Here is a tiny trained network, its code and every weight. The questions are about switching its units off for an input and a class, where a switched-off unit gives its printed mean instead of its output.

import numpy as np


def w(rows, s, z=0):
    codes = np.array(rows[::2]) - 128.0
    scale = np.full(codes.shape[1], s)
    scale[-1] = z or s
    return codes * scale


def norm(h):
    return h / np.sqrt((h * h).mean(-1, keepdims=True) + 1e-5)


def f(y):
    return np.maximum(y, 0)


def log_softmax(a):
    a = a - a.max(-1, keepdims=True)
    return a - np.log(np.exp(a).sum(-1, keepdims=True))


def net(x, mask):
    res = np.array(x, float).reshape(1, 7) / 4 @ E
    u = 0
    for l in range(4):
        y = f(norm(res) @ A[l][:, :-1].T + A[l][:, -1])
        res = res + np.where(mask[u : u + 4], y, B[l][:, -1]) @ B[l][:, :-1]
        u += 4
    return log_softmax(norm(res)[-1] @ U[:, :-1].T + U[:, -1])


A, B = {}, {}
E = w([
[169,81,21,145,135,203,133,2,137],'x0',
[127,127,128,127,124,129,126,127,132],'x1',
[197,45,138,205,178,98,8,115,151],'x2',
[130,131,129,127,129,127,128,126,128],'x3',
[116,125,104,154,177,54,173,124,230],'x4',
[127,128,127,127,130,129,128,131,127],'x5',
[126,128,129,126,127,128,126,128,129],'x6',
],0.0041)
A[0] = w([
[130,146,176,127,116,164,73,144,58,75],'0.n0',
[134,104,46,118,138,195,131,63,145,150],'0.n1',
[134,87,37,102,158,207,174,62,132,2],'0.n2',
[150,74,172,152,193,90,1,121,124,27],'0.n3',
],0.0065,0.0023)
B[0] = w([
[105,90,164,105,72,154,102,123,205,202],'0.n0',
[106,128,22,172,221,197,136,126,60,252],'0.n1',
[138,164,221,124,1,48,105,150,184,237],'0.n2',
[151,172,144,146,37,74,88,120,142,254],'0.n3',
],0.0087,0.0056)
A[1] = w([
[121,71,205,30,186,147,190,115,144,49],'1.n0',
[169,80,142,144,198,142,160,148,109,83],'1.n1',
[144,143,167,100,78,210,69,156,6,252],'1.n2',
[150,62,152,194,194,93,2,113,115,173],'1.n3',
],0.0097,0.0014)
B[1] = w([
[148,89,72,38,254,109,49,143,80,161],'1.n0',
[106,147,118,145,85,109,85,85,152,128],'1.n1',
[159,80,192,163,78,225,106,76,110,254],'1.n2',
[217,104,99,57,153,208,192,155,156,234],'1.n3',
],0.007,0.0079)
A[2] = w([
[6,122,155,178,157,118,54,52,36,126],'2.n0',
[79,135,101,120,198,30,107,129,71,2],'2.n1',
[55,83,199,132,176,99,119,116,156,96],'2.n2',
[199,75,158,64,153,141,64,89,75,73],'2.n3',
],0.012,0.0014)
B[2] = w([
[114,142,161,61,101,122,254,113,165,162],'2.n0',
[175,148,129,68,142,122,61,3,189,172],'2.n1',
[147,142,94,70,117,155,146,110,115,155],'2.n2',
[25,125,119,119,154,128,120,187,82,255],'2.n3',
],0.0095,0.0086)
A[3] = w([
[73,189,100,169,150,31,150,103,134,26],'3.n0',
[145,83,182,140,153,180,115,117,70,27],'3.n1',
[167,175,65,143,139,67,144,161,160,195],'3.n2',
[174,159,133,114,161,9,146,157,142,6],'3.n3',
],0.016,0.0016)
B[3] = w([
[36,225,38,210,99,106,25,147,199,173],'3.n0',
[181,168,71,143,173,34,137,124,144,254],'3.n1',
[94,78,177,100,183,132,212,151,187,247],'3.n2',
[144,134,180,254,158,78,96,68,6,205],'3.n3',
],0.0094,0.0073)
U = w([
[25,128,146,41,145,141,148,189,66,246],'0',
[131,166,127,154,24,186,220,48,97,77],'1',
[159,118,189,121,12,102,33,189,140,71],'2',
[212,121,14,183,147,161,76,142,86,203],'3',
[146,170,135,68,188,84,69,20,144,152],'4',
[31,192,78,209,128,110,127,131,208,110],'5',
[154,92,222,230,184,69,157,129,104,144],'6',
[142,60,93,123,207,178,227,177,203,2],'7',
],0.011,0.001)

Each question gives the input, the list of numbers given to net, and the class t.
The units are the neurons (one row each of A and B). Each row of codes is followed by its name. A weight is (code - 128) times the scale printed after its matrix; where a second scale follows, it is the last column's (A, B and U).
mask holds one flag per neuron, layer by layer. A switched-off neuron (its flag False) gives its mean, the last column of its row in B, instead of its output. The means were averaged over made-up inputs and are rounded, as every weight is.
A unit's drop is (log p(t) with every unit on - log p(t) with that unit switched off) / (log p(t) with every unit on - log p(t) with every unit switched off).
The circuit of an input: a set's keep is (log p(t) with only the set's units on - log p(t) with every unit switched off) / (log p(t) with every unit on - log p(t) with every unit switched off). Starting from the 12 units with the biggest drops (on a tie, the unit counted first), units are removed one at a time, each time the one whose removal leaves the highest keep (on an exact tie, the one counted first), for as long as the keep stays at least 0.8.
circuit, biggest first: the units of the circuit, biggest drop first
unit that matters most: the unit with the biggest drop
top k neurons: the k neurons with the biggest drops, biggest first
k most important neurons of layer l: the k neurons of layer l with the biggest drops, biggest first
input [-8,6,-5,-7,1,4,-6], class 4: 3 most important neurons of layer 1 => (1.n3, 1.n2, 1.n0)
input [1,-1,-4,-2,0,8,7], class 1: unit that matters most => 2.n3
input [3,-4,-7,-7,1,3,-1], class 5: top 4 neurons => (1.n2, 1.n3, 0.n2, 3.n0)
input [-5,5,-3,3,2,5,-6], class 4: circuit, biggest first => (1.n2, 0.n2, 2.n1, 1.n3)
input [-7,7,-2,-5,3,-4,0], class 4: circuit, biggest first => (0.n2, 2.n1, 1.n2, 1.n3)
input [3,-7,5,6,0,7,8], class 3: circuit, biggest first => (0.n1, 0.n3, 1.n3)
input [1,-4,0,3,-5,1,-5], class 1: circuit, biggest first => (1.n3, 2.n0, 1.n2)
input [4,-6,2,-1,7,-8,1], class 7: 2 most important neurons of layer 1 => (1.n2, 1.n3)
input [6,-1,0,2,-5,2,-4], class 1: circuit, biggest first => (1.n3, 2.n0, 0.n2, 0.n1)
input [8,4,-7,4,8,-1,-5], class 5: circuit, biggest first => (3.n0, 1.n3)
input [5,-4,-1,-2,2,3,-1], class 5: circuit, biggest first => (0.n2, 0.n1)
input [1,-3,1,5,-5,-2,-2], class 3: top 2 neurons => (3.n1, 0.n2)
input [-5,2,-8,-3,3,7,-6], class 4: 2 most important neurons of layer 0 => (0.n3, 0.n2)
input [0,2,-6,1,8,-2,-8], class 4: 3 most important neurons of layer 1 => (1.n0, 1.n3, 1.n2)
input [5,-8,8,3,7,-8,-4], class 7: circuit, biggest first => (1.n3)
input [7,2,3,-7,7,0,3], class 7: top 2 neurons => (0.n1, 1.n2)
input [8,-7,-1,4,6,-6,-4], class 5: top 2 neurons => (1.n3, 3.n0)
input [-6,8,-4,8,1,-3,8], class 4: 3 most important neurons of layer 1 => (1.n2, 1.n3, 1.n0)
input [0,-3,-4,4,2,0,5], class 4: top 4 neurons => (1.n2, 0.n3, 1.n3, 0.n2)
input [-4,-6,4,-7,0,-4,-1], class 2: 2 most important neurons of layer 0 => (0.n3, 0.n2)
input [6,-4,-7,-3,5,4,-6], class 5: top neuron => (3.n0)
input [5,-3,3,-1,2,-7,7], class 7: top 2 neurons => (1.n2, 0.n1)
input [-3,6,-6,-1,6,-8,-5], class 4: 2 most important neurons of layer 1 => (1.n3, 1.n0)
input [0,6,3,0,-6,-1,-2], class 2: top 2 neurons => (0.n0, 0.n1)
input [0,0,0,-8,-2,6,4], class 0: top 2 neurons => (0.n3, 0.n2)
input [0,8,3,-8,8,7,-7], class 6: top 3 neurons => (1.n2, 0.n1, 3.n3)
input [2,8,4,0,8,4,1], class 7: top 2 neurons => (1.n3, 0.n2)
input [7,-4,-4,1,5,0,-6], class 5: top 4 neurons => (3.n0, 1.n3, 1.n2, 0.n2)
